Below is a small trained network, with its code and all its weights. Each question gives an input and a class and asks what happens when units are switched off, that is, made to give their printed mean instead of their output.

import numpy as np


def w(rows, s, z=0):
    codes = np.array(rows[::2]) - 128.0
    scale = np.full(codes.shape[1], s)
    scale[-1] = z or s
    return codes * scale


def norm(h):
    return h / np.sqrt((h * h).mean(-1, keepdims=True) + 1e-5)


def f(y):
    return np.maximum(y, 0)


def log_softmax(a):
    a = a - a.max(-1, keepdims=True)
    return a - np.log(np.exp(a).sum(-1, keepdims=True))


def net(x, mask):
    res = np.array(x, float).reshape(1, 5) / 4 @ E
    u = 0
    for l in range(3):
        y = f(norm(res) @ A[l][:, :-1].T + A[l][:, -1])
        res = res + np.where(mask[u : u + 10], y, B[l][:, -1]) @ B[l][:, :-1]
        u += 10
    return log_softmax(norm(res)[-1] @ U[:, :-1].T + U[:, -1])


A, B = {}, {}
E = w([
[22,141,66,82,152],'x0',
[113,132,143,118,101],'x1',
[92,22,185,153,107],'x2',
[163,92,160,2,158],'x3',
[121,141,149,119,97],'x4',
],0.0084)
A[0] = w([
[109,161,127,125,176,120],'0.n1',
[80,136,147,176,48,38],'0.n2',
[73,120,77,125,166,71],'0.n3',
[59,64,103,112,111,143],'0.n4',
[4,160,100,79,189,67],'0.n5',
[138,74,122,48,140,83],'0.n6',
[137,119,145,64,146,63],'0.n7',
[70,53,221,173,161,158],'0.n8',
[114,127,102,169,96,2],'0.n9',
[74,126,51,233,117,72],'0.n10',
],0.011,0.0047)
B[0] = w([
[216,147,169,120,134,162],'0.n1',
[68,87,110,92,167,178],'0.n2',
[211,113,230,177,101,182],'0.n3',
[229,204,160,140,30,219],'0.n4',
[156,169,222,185,97,250],'0.n5',
[19,91,75,89,138,197],'0.n6',
[33,83,70,189,205,167],'0.n7',
[217,152,72,27,1,254],'0.n8',
[41,59,64,68,153,142],'0.n9',
[124,10,105,51,174,228],'0.n10',
],0.0084,0.0067)
A[1] = w([
[44,20,105,249,139,124],'1.n1',
[24,120,92,130,96,109],'1.n2',
[70,158,131,178,178,22],'1.n3',
[197,173,93,120,145,111],'1.n4',
[127,200,71,168,127,117],'1.n5',
[121,143,103,166,130,3],'1.n6',
[109,117,73,179,158,119],'1.n7',
[185,169,155,116,43,86],'1.n8',
[139,148,130,87,157,44],'1.n9',
[87,228,67,138,148,180],'1.n10',
],0.011,0.0058)
B[1] = w([
[141,63,60,61,176,169],'1.n1',
[143,83,162,130,247,154],'1.n2',
[144,47,114,111,211,131],'1.n3',
[153,161,141,145,85,183],'1.n4',
[113,148,76,45,102,161],'1.n5',
[164,91,132,88,163,129],'1.n6',
[117,68,127,106,153,147],'1.n7',
[179,124,169,162,140,254],'1.n8',
[140,80,100,94,118,135],'1.n9',
[222,158,123,84,109,179],'1.n10',
],0.012,0.0078)
A[2] = w([
[108,167,142,191,154,51],'2.n1',
[167,165,194,204,116,84],'2.n2',
[70,143,83,220,150,46],'2.n3',
[131,174,67,92,122,107],'2.n4',
[81,117,191,128,97,89],'2.n5',
[135,177,129,139,70,45],'2.n6',
[68,149,188,62,130,70],'2.n7',
[117,186,56,222,148,3],'2.n8',
[78,99,75,59,178,154],'2.n9',
[182,49,1,193,196,203],'2.n10',
],0.01,0.0059)
B[2] = w([
[168,86,173,81,132,129],'2.n1',
[100,113,164,131,205,222],'2.n2',
[192,197,204,102,249,128],'2.n3',
[105,62,110,69,116,161],'2.n4',
[178,157,156,153,156,143],'2.n5',
[171,55,147,90,184,159],'2.n6',
[118,73,77,183,210,145],'2.n7',
[94,155,156,81,137,128],'2.n8',
[107,74,151,134,214,225],'2.n9',
[121,127,227,94,199,254],'2.n10',
],0.012,0.0057)
U = w([
[46,12,50,59,212,151],'0',
[181,141,52,100,85,225],'1',
[140,101,198,124,160,173],'2',
[149,98,183,131,182,104],'3',
[164,135,202,227,142,120],'4',
[35,172,98,254,76,2],'5',
],0.0088,0.0054)

Each question gives the input, the list of numbers given to net, and the class t.
The units are the neurons (one row each of A and B). Each row of codes is followed by its name. A weight is (code - 128) times the scale printed after its matrix; where a second scale follows, it is the last column's (A, B and U).
mask holds one flag per neuron, layer by layer. A switched-off neuron (its flag False) gives its mean, the last column of its row in B, instead of its output. The means were averaged over made-up inputs and are rounded, as every weight is.
A unit's drop is (log p(t) with every unit on - log p(t) with that unit switched off) / (log p(t) with every unit on - log p(t) with every unit switched off).
The circuit of an input: a set's keep is (log p(t) with only the set's units on - log p(t) with every unit switched off) / (log p(t) with every unit on - log p(t) with every unit switched off). Starting from the 12 units with the biggest drops (on a tie, the unit counted first), units are removed one at a time, each time the one whose removal leaves the highest keep (on an exact tie, the one counted first), for as long as the keep stays at least 0.8.
circuit, biggest first: the units of the circuit, biggest drop first
unit that matters most: the unit with the biggest drop
k most important neurons: the k neurons with the biggest drops, biggest first
k most important neurons of layer l: the k neurons of layer l with the biggest drops, biggest first
drop of u: that unit's drop, to one decimal
input [8,5,8,3,8], class 1: circuit, biggest first : (0.n8; 0.n4)
input [7,5,5,4,-3], class 4: unit that matters most : 0.n5
input [-2,-1,8,-3,2], class 1: circuit, biggest first : (0.n8; 2.n10)
input [7,-6,-5,-1,-1], class 4: 2 most important neurons : (0.n5; 0.n3)
input [-3,0,-8,-1,-7], class 1: 2 most important neurons : (1.n5; 0.n5)
input [-3,-4,3,4,-3], class 0: circuit, biggest first : (0.n6; 0.n5; 1.n8)
input [-2,-1,-7,-7,4], class 0: 3 most important neurons : (0.n4; 0.n8; 0.n10)
input [4,7,3,-8,7], class 0: 2 most important neurons of layer 0 : (0.n10; 0.n2)
input [8,1,6,4,-3], class 4: 2 most important neurons of layer 0 : (0.n5; 0.n4)
input [-8,2,-2,-8,-2], class 0: 3 most important neurons of layer 0 : (0.n8; 0.n4; 0.n5)
input [8,-7,8,-6,7], class 1: 2 most important neurons : (0.n4; 0.n8)
input [-2,-2,-8,8,-6], class 0: 2 most important neurons of layer 2 : (2.n4; 2.n9)
input [7,2,-5,4,4], class 4: 3 most important neurons : (0.n5; 0.n3; 0.n1)
input [-4,0,-2,7,3], class 0: 2 most important neurons : (1.n8; 0.n6)
input [0,-8,-3,8,5], class 0: unit that matters most : 1.n8
input [-6,6,-3,-8,2], class 0: 2 most important neurons : (0.n8; 1.n1)
input [-7,5,8,7,-3], class 1: 2 most important neurons : (0.n8; 2.n10)
input [-5,-1,7,5,-1], class 1: 3 most important neurons of layer 0 : (0.n8; 0.n10; 0.n5)
input [-6,-6,7,-6,6], class 1: 3 most important neurons of layer 0 : (0.n8; 0.n7; 0.n5)
input [7,-5,2,-4,2], class 4: 2 most important neurons : (0.n4; 0.n5)
input [-3,5,4,-6,-6], class 0: most important neuron : (0.n10)
input [8,-3,-5,-1,5], class 4: 2 most important neurons of layer 0 : (0.n5; 0.n3)
input [8,-1,7,3,5], class 4: drop of 0.n8 : -0.1
input [8,-7,-2,2,-2], class 4: drop of 1.n2 : 0.0
input [8,4,-6,2,7], class 4: drop of 0.n1 : 0.1
